Each row is followed by one of two labels, saying whether the row has a hidden trait. Each part has a new trait and two new labels.
(in the rows, 128 means zero)
[105  97 142  97 116 148 133 115 132 122 180 123 149 104 132 159 143 117
 156 141 161 114 126 118 132 116 189 148 123 156 103 127 123 159 157 114
 226 106 181]
Q
[155 139 106 167 131  99 115 146 124 134  98 112 128 162 154  65 100 162
 108 132  79 135 168 169 131 152  68 114 167 110 153 110 130  14 101 101
  80 158  88]
S
[146 147 111 108 152 159 106 129 118  73 174 154 135 119 176 142  95 147
 138 142 139 152  77 125 134 179 128 159 126 127 111 119 102 148 124 151
 146 141 164]
Q
[114  97 124 120 110 127 130 122 134 132 161 118 157 122 155 109 113 145
 131 159 170 117 153 128 131 109 164 134 134 144 124 124 101 135 147 120
 204 118 184]
Q
[102 108 149 108  98 112 131 125 137 135 140 108 123 129 109 161 186 120
 107 104 132 102 140 116 113  93 151  82 107 117 142 124 131 129 132 130
 116  99 155]
Q
[119 105 155 132  96 116 158 119 119 178 185 106 134 131 139 165 144 124
 136 132 159  77 150 141 117  95 173 123  78 150 108 124 140 148 160  93
 162 115 112]
S
[138 172 131 144 134 130 119 122 130 127  83 140  88 117  78 186 140  87
 103  83 105 149  97  97 112 130 102 101 125  87 155 136 127 181 103 168
   1 124 104]
S
[133 138 115 169 114 148 105 130 135 125  71 111 109  96  67 158 156  97
 119 107 131 133  87 119 149  97 142 101 107 102 153 121 117 141 154 138
  96  91 162]
Q
[116 109  85 145 115 104 106 137 153  79  47 117 134 152 123  59 154 128
 104 125 125 157 155 107 137 115 129  97 193 117 194 133 119  85 110 135
 136 130 188]
Q
[128 156 154 143 124 114 143 112 123 156  62 128  97 123  49 161 164 102
 117 104 110 132 117 115 119  82 115  98 134 103 135 139 148 150 116 124
  66 121  69]
S
[117 103 114 125 102 100 115 131 153  89 107 111 146 157 148  75 166 145
 116 131 138 139 160 112 120  86 168  86 175 117 168 120 121  88 130 130
 143 117 177]
Q
[135 121  71 152 115 125  79 163 139  96  42 104 142 118 133  61 107 128
 120 161 107 158 123 142 173 134 100 133 171  93 166 107 113  62 134 101
  80 134 149]
Q
[140 127 159 104 126 128 151 117 113 146 188 136 131 133 143 158 111 144
 137 117 127  96 131 144 108 125 156 135  81 136  95 129 133 144 136 127
 167 133 108]
S
[138 134 100 124 142 141  98 139 122  89 127 141 131 140 161  81  94 159
 133 154 126 164 118 144 151 182  79 149 158 120 121 112 116  92 112 124
 158 147 139]
Q
[119 115  85 146 121 102 106 131 151  79  52 127 133 160 129  76 159 133
 105 136 128 157 168  97 127 109 135  92 194 117 183 134 123 103  95 138
 101 127 199]
Q
[133 135 104 106 141 123  93 125 138  48 126 148 133 164 167  85 138 149
 113 126 128 172 135 105 118 150 118 111 177 114 157 129 112  99  79 159
 121 139 196]
Q
[145 173 123 118 172 140 113 114 134  69 165 162 110 146 150 152 120 127
  88  96 103 163 105 105 100 177  92 105 141 101 123 140 115 167  65 198
  49 137 151]
Q
[161 166 148 142 124 156 147 122 101 184 114 140 119  95 108 178  93 114
 144 124 125 109  97 148 133 124 128 150  84 117  98 126 138 187 157 104
  91 133  45]
S
[151 168 145 154 135 145 129 133 118 137  47 131  94 116  73 140 109  98
 124 100  86 120  98 138 134 116  79  99 111  99 138 125 143 140 127 118
  39 131  48]
S
[161 171 114 173 139 137 106 143 113 152  36 124 103 111  82 132 101 123
 119 119  89 149  97 148 148 128  81 120 135  77 132 120 130 118 126 109
  37 139  75]
S
[170 165 112 164 169 142 133 129 107 158 162 153 118 132 140 143  88 148
 128 135 120 146  87 156 135 179  66 155 118 122  96 124 124 123 116 135
 117 147  84]
Q
[170 172 126 154 154 126 132 125 121 122  86 150 105 136  84 127 125 112
 111 105  99 152 106 127 119 148  74 108 147 109 137 136 137 147 101 147
  59 143  79]
S
[105  76 133  88 107 124 159 117 128 140 223 123 169 136 174  83 123 155
 159 178 171 108 175 141 126 121 170 145 129 169  96 128 133 119 154 101
 255 128 185]
Q
[166 154 139 111 153 151 142 114 107 123 255 144 143 142 215 139  73 165
 154 134 141 119 102 167 104 187 127 147  84 147  74 116 118 145 131 142
 155 152  90]
S
[136 128 119 173 114 147 120 141 137 139  79 113 123 112 107 131  97 110
 129 125 118 119 105 145 155 119 118 117 123 106 134 115 118 113 164 117
 101 114 121]
Q
[112  93  70 158 104  94  98 138 155  84  72 104 152 167 153  41 148 157
 110 150 124 143 182 114 136 123 134  94 203 125 182 122 117  44 111 125
 124 132 198]
Q
[113 119  90 163 118 118  97 133 163  91  31 118 121 135  90 105 175  93
 108 107 127 147 125  83 136 100 153  89 159 110 193 133 117 119 119 160
  75 103 215]
Q
[157 163 116 143 164 128 122 125 128  96 102 147 113 151 130 110 112 146
 109 110  95 158 128 122 120 161  72 105 157 114 129 140 126 116  79 167
  71 147  98]
S
[117 105 100 129 113 125  97 131 145  92 145 117 151 128 164  83 143 163
 123 148 149 144 124 128 138 131 141  99 156 118 143 103 107  93 139 121
 128 118 200]
Q
[160 171  92 175 168 136  87 146 119 112  96 131  99 118 123 145 110 140
 104 107 109 156  70 157 137 185  42 133 124  80 134 109 107 123 126 143
  18 139  89]
S
[137 148 112 118 171 133 108 127 135  60 168 159 122 166 171 123 104 141
 110 109 103 156 104 125 115 190  78 124 158 111 128 125 113 121  86 175
  68 145 131]
Q
[144 115 174  77 119 126 185 108  98 162 237 145 149 155 187 133 111 163
 148 153 150 102 164 162  97 139 134 140 106 164  68 129 144 127 126 101
 223 145  77]
Q
[117 116 150 121  94  67 168 130 114 175 136 106 137 173 142  72 154 178
 120 155 118 125 214 148 100 100 116  91 180 120 115 122 162  82  88  68
  88 154  49]
S
[115  77 109 102 104  94 133 127 143  97 172 113 187 187 209   2 143 205
 136 190 140 148 225 138 116 121 160  84 205 142 128 120 127  36 105  89
 227 147 246]
Q
[112 101  80 159 117  96  93 140 166  79  21 112 126 151 110  63 164 109
 104 123 118 147 162  83 141 101 158  87 189 112 216 135 113  89 109 159
  83 116 216]
Q
[147 160 105 167 128 135  91 146 131 120   5 121 112  95  83 116 111 135
 119 129  99 162 107 114 157 124 108 121 169  86 154 124 123 123 116 123
  35 135 119]
Q
[138 143 152 100 134 120 143 113 121 124 172 134 121 164 143 115 144 163
 122 119 116 131 145 139  98 137 117  93 125 122 114 129 135 114  92 130
 134 137 111]
S
[147 151 114 146 172 138 104 141 134  65 127 163 119 149 146  92 112 145
 116 124 101 172 109 127 130 172  90 128 160 118 145 125 115  88 106 154
  86 144 118]
Q
[145 147 100 130 166 127 107 134 127  80 146 152 129 143 163  77 101 159
 123 140 117 165 111 145 133 179  49 147 165 120 100 120 116  93 103 141
 107 151 113]
Q
[115 125 115 111 137 127 104 122 153  54 146 140 136 195 132 102 176 132
 118 120 145 155 118  85 106 136 155  95 152 113 153 135 114 134  96 164
 118 112 252]
Q
[118 100 114 118 114  95 127 127 154 108  95 120 162 173 156  52 161 173
 118 141 135 155 201 107 119 108 167  87 196 123 156 134 129  73  89 130
 176 124 216]
Q
[124 147 146 103 135 169 131 108 124 117 189 147 119  87 108 206 142 104
 152 124 183 119  74 108 128 123 188 147  82 147 124 134 113 184 167 160
 209  94 173]
Q
[145 152 140 149 116 163 122 129 118 127  76 143 118  81 108 139 106  99
 135 126 134 121  70 132 148 124 146 159 118 116 128 121 117 171 177 133
 110 115 123]
Q
[140 150 169 128 127 137 150 129 112 168 105 126 111 113 105 166 105  97
 137  93 108  78  96 154 125 106 129 134  72 130 118 124 140 176 151 113
  62 127  52]
S
[162 159 164 122 132 180 137 121 110 148 146 144 134 101 141 180  94 131
 154 131 137 124  87 144 132 131 166 154  77 130 102 129 123 170 155 129
 174 120 110]
Q

Part 2:
[133 107 103 138 160 128 116 123 135 104 135 116 138 130 109 116 115 102
 154 125 130 126 137 138 121 123 109 132 156 137 113 125 136 137 131 132
 132 115 129 135 134 110 125 123 119 126 137 127 207 148 115 148 138 125
 129 108 130 111  80 119 120 126 127 133 123 114 126 143  57 134 107 118
 128 157 133 141 107  96  99 145 163 112 138 178 208 129 145 136 129 152
 101 131 143 140 132 108 121 101 129 134 147 114 110 138 131 135 148 162
 137 126 126 116 106 137 124 140 103 128 119 130 125 136 120 131 135  86
 136 115 121 133 153 109 136 137 137 156 131 135 120 173 129 124  97 121
 151 177  99 146 133 127 114 134 114 119 147 145 105 145 138 125 136 130
 121 128 149 149 146 136 115 142 151 142 135 120 141 128 126 134 255 130
 134 129 122 159 118 136 142 127 144 130 115 126 144 113  99 149 183  93
 126 191 116 123 133 101 120 163 156 134 125 120  92 120 137 126 114 137
 140 118 137 137 157 115 162 117 139 123 143]
z929
[144 123 141 129 202 149  97 154 121 126 141 120 136 116 107 126  99  81
 144 141 152 100 138 132 127 153  89 127 173 118 111 157 136 157 132 135
 120 100 128 178 104  96 216 156 146 140 134 129 174 165 117  71 156 162
 163  86 117 104 129 124 112 118 132 142 136 126 153 152   1 153 163 119
 128 167 162 162 129  91 100 142 111 129 198 194 230 146 168 126 130 120
  57 160 120 117 111 112 140 102 140 142 136 109  98 131 141 135 164 227
 135  81 114 134 114 141 130 110 111 127 171  99 122 138 123 128 146 166
 127 122 144 138 153  88 140 114 116 195 135 144 119 154 133 131  70 129
 137 249 150 175 137 116 120 110 136 238 149 200 148 168 161 122 108 123
 136 132 143 124  60 122  96 146 138 152 110 127 165 109 113 124 255 190
 137  48 118 168 111 128 201 131 147 141 114 141 202 118  61 134 115 116
 147 177 114 127 125  74 125 124 154 132 125  99 103 125 166 135  11 148
 143 115 137 131 157 110 155 122 136 140 167]
z801
[129 141 163 123 160 150 113 151 116 143 129 117 123 107 122 126 123 102
 144 135 140 111 131 123 129 137 110 120 160 107 120 164 123 144 127 133
 106 137 148 113 123 130 212 147 137 136 122 131  86 168 125 108 137 154
 136 109 117 108 169 124 119 141 134 134 133 116 139 132 108 139 156 120
 128 162 145 135 115  92 133 129  70 135 212 169 132 135 138 126 127 124
  94 156 122 111 119 129 148 135 131 133 115 119 129 108 136 120 158 193
 130 102 119 101 127 133 136  98 129 128 172 113 129 127 111 115 129 189
 118 129 140 137 129 114 114 128 132 191 130 133 127 132 131 131 137 131
 121 200 162 126 117 104 132 137 171 251 129 165 158 157 141 121 116 122
 146 128 142 123  79 125 103 133 118 118 109 130 139 113 122 133 146 181
 126  75 123 125 129 128 185 131 140 125 121 131 193 127  99 127  99 126
 133 111 135 129 118 107 125 145 147 128 126 106 154 128 159 130 126 138
 140 131 124 134 136 132 125 131 103 140 152]
z929
[132 140 164 120 140 144 124 147 112 150 129 123 119 119 132 131 123 123
 125 140 145 112 125 130 134 148 124 120 129 115  85 166 124 132 124 132
 119 138 116 143 111 128 144 145 160 142 114 132  58 158 135  76 130 170
 146 118 128 125 167 129 126 122 135 138 140 131 148 131  84 139 164 132
 124 140 142 144 142 122 128 122  31 150 182 140 127 131 100 119 128 103
 113 152 121  95 111 137 148 143 131 142 120 129 129 109 135 124 134 167
 126 106 117 123 133 124 135 104 137 127 169 102 130 126 129 125 127 218
 123 132 140 132 118 114 128 112 115 138 131 127 127 121 127 135 113 133
 119 173 167 148 136 121 138 114 150 196 126 131 152 146 141 122 108 124
 140 132 138 106  71 120 111 128 132 132 107 135 147 112 111 132  85 160
 128  39 127 133 127 119 168 137 122 128 138 129 171 128 102 131  86 155
 151 101 124 133 119 100 132 124 118 124 129 112 153 130 140 139  84 133
 132 120 128 113 118 126 104 136  97 155 142]
z929
[139 120 144 130 193 147  99 148 122 125 138 109 136 124 104 117 105  78
 151 136 151 101 138 136 121 138  90 127 177 120  97 154 134 166 130 136
 125 116 133 154 117 103 236 145 139 139 137 130 177 177 119  92 148 158
 154  87 123 102 120 122 112 135 131 139 133 120 146 150   1 150 147 116
 128 176 160 161 114  86  99 143 116 125 206 201 222 140 151 130 129 132
  52 155 131 119 117 114 139  94 136 143 137 106 100 128 139 132 167 226
 137  83 115 114 109 138 129 108 110 127 184 108 124 138 116 127 140 149
 124 121 135 139 154  93 133 122 127 206 135 142 121 171 132 128  77 128
 142 252 144 154 135 118 120 129 148 209 149 172 138 166 153 122 116 125
 136 130 147 134  66 126  95 146 127 141 114 122 156 110 118 133 255 190
 139  62 117 161 112 131 200 133 149 138 117 146 190 111  61 140 145  92
 142 176 116 126 124  77 122 150 159 133 124 102  99 122 168 132  36 149
 146 112 135 132 160 115 159 119 132 137 168]
z801
[133 108 140 135 172 133 102 131 129 115 135 116 141 126  98 108 113  91
 156 127 135 111 137 145 115 130 100 130 160 131  88 148 132 143 128 136
 131 126 137 121 137 114 146 123 118 132 136 130 205 174 115 138 134 140
 135  99 134 107  86 118 114 127 132 131 123 117 129 147   2 148 111 115
 127 166 134 149 106 106  85 147 146 117 178 183 246 128 155 134 129 156
  85 132 147 128 133 112 128  88 127 138 146 112 103 134 135 133 155 172
 139 118 120 125  99 144 125 122 104 127 167 127 127 135 115 130 131 106
 129 116 128 136 156 107 120 135 135 187 133 135 119 192 129 126  85 124
 151 213 111 131 134 125 115 149 137 153 148 136 114 151 143 122 131 130
 125 127 146 149 122 133 100 144 146 143 124 120 141 119 125 131 255 151
 134 113 120 156 116 136 154 128 149 132 113 126 152 102  89 149 194  85
 126 168 117 122 127  90 117 145 154 134 124 111 106 127 139 126  98 144
 146 111 137 130 162 116 168 115 126 124 157]
z929
[125 140 106 135  87 136 142 116 131 121 131 137 110 116 146 139 134 173
 123 128 121 164 123 119 139 122 157 123 106 129 122 118 128 108 133 123
 108 133 110 141 130 144 116 133 157 123 120 128  26 101 136 108 118 131
 121 168 121 135 156 135 138 131 126 129 150 121 125 108 255 110 124 131
 127 112 113 105 112 167 158 105  83 133  93  92  24 126  97 110 127 115
 145 131 119 125 120 131 133 174 133 129 116 139 139 102 123 125 113  82
 124 112 129  87 150 123 136 147 140 128  50 130 134 123 135 119 123 180
 131 127 120 122 106 125 154 118 140  71 124 119 136 108 124 127 168 122
 121  74 121 126 110 127 143 110 130 158 114 125 128 119 116 138 131 127
 136 130 120 112 149 133 143 111 122 113 133 132 105 133 118 139  29  93
 123 108 133  88 129 125  97 133 104 114 139 121 113 142 160 137  93 140
 145 103 131 133 130 153 132 138 126 125 133 133 128 132 110 132 255 117
 117 141 119 123  94 131  91 137 113 134 110]
z801
[134 124 148 138 179 141 103 150 132 118 135 113 138 109 100 119 108 106
 176 140 136 113 138 155 118 158  99 126 150 112  79 159 136 151 126 139
 113 110 136 150 132  99 165 137 146 141 133 129 182 176 119  88 144 164
 155  95 119 118 103 118 114 113 134 138 132 130 145 150  29 150 127 112
 128 165 151 142 151 104 101 146  77 121 196 196 223 138 146 133 132 126
  80 144 121 115 116 105 137  97 138 135 134 108  97 134 139 132 157 195
 137 104 116 127 112 136 130 123 105 127 158 110 124 133 107 129 140 136
 123 113 144 137 150  86 128 111 117 187 130 136 107 165 128 134  78 128
 136 238 141 170 139 112 119 127 128 240 140 174 141 156 168 123 116 124
 138 127 151 142  86 126  88 152 156 163 114 128 158 111 109 127 255 165
 130  45 119 140 124 135 186 120 142 137 114 137 180 113  84 140 147 112
 130 129 121 125 128  83 118 136 132 131 125 106 124 130 142 128  83 143
 143 122 139 114 164 106 172 117 125 124 159]
z801
[138 117 146 128 187 139 101 145 123 128 136 111 139 125 104 117 110  79
 144 132 144  98 137 133 120 138  91 128 176 122 113 155 133 155 129 136
 120 118 142 136 122 108 213 138 122 134 135 130 187 167 120 108 139 144
 147  88 121  98 113 117 114 128 129 134 126 121 140 147   1 148 150 116
 129 178 157 157 109  99  96 148 140 124 206 201 221 136 171 132 129 138
  76 148 137 126 125 112 136  93 131 139 138 107 104 131 137 131 164 206
 136  97 119 128 106 142 126 109 107 128 214 118 124 137 115 127 137 120
 125 123 136 139 152 107 120 131 130 214 132 141 124 162 133 127  83 128
 141 244 140 152 129 114 114 135 145 204 148 168 132 156 145 118 120 126
 130 129 153 143  85 127  99 146 134 138 114 122 172 114 125 124 247 174
 139  94 119 165 110 134 182 130 155 136 117 134 179 111  84 134 151  97
 130 169 118 123 123  84 121 132 161 133 123 105 118 118 165 129  23 145
 145 115 135 137 166 118 159 121 129 133 158]
z801
[132 113 106 141 156 129 114 121 137  97 137 123 139 131 109 114 117 115
 158 123 129 140 138 136 120 121 111 130 149 136 121 116 136 136 133 131
 127 114 128 139 138 114 148 122 121 124 137 126 194 140 124 137 131 118
 128 116 126 115  82 118 119 127 130 124 127 112 124 139  84 131 104 116
 129 151 132 134 101 101 119 142 149 109 130 167 197 129 163 135 128 151
  98 123 141 148 131 107 119 108 130 132 143 117 107 137 131 134 147 150
 136 112 127 110 113 138 125 143 103 128 163 139 126 136 120 130 136  81
 134 112 117 132 149 112 137 132 140 156 129 134 120 171 128 123 106 119
 151 166  95 114 128 127 117 140 110 135 144 138 104 135 137 127 140 130
 122 128 139 148 151 137 117 140 147 139 134 120 119 130 126 133 248 111
 134 148 125 147 121 138 138 126 139 128 117 132 139 112 111 152 187  92
 121 183 118 123 133 109 118 156 152 134 126 123  76 123 128 124 156 134
 139 121 136 136 154 118 166 117 139 116 143]
z929
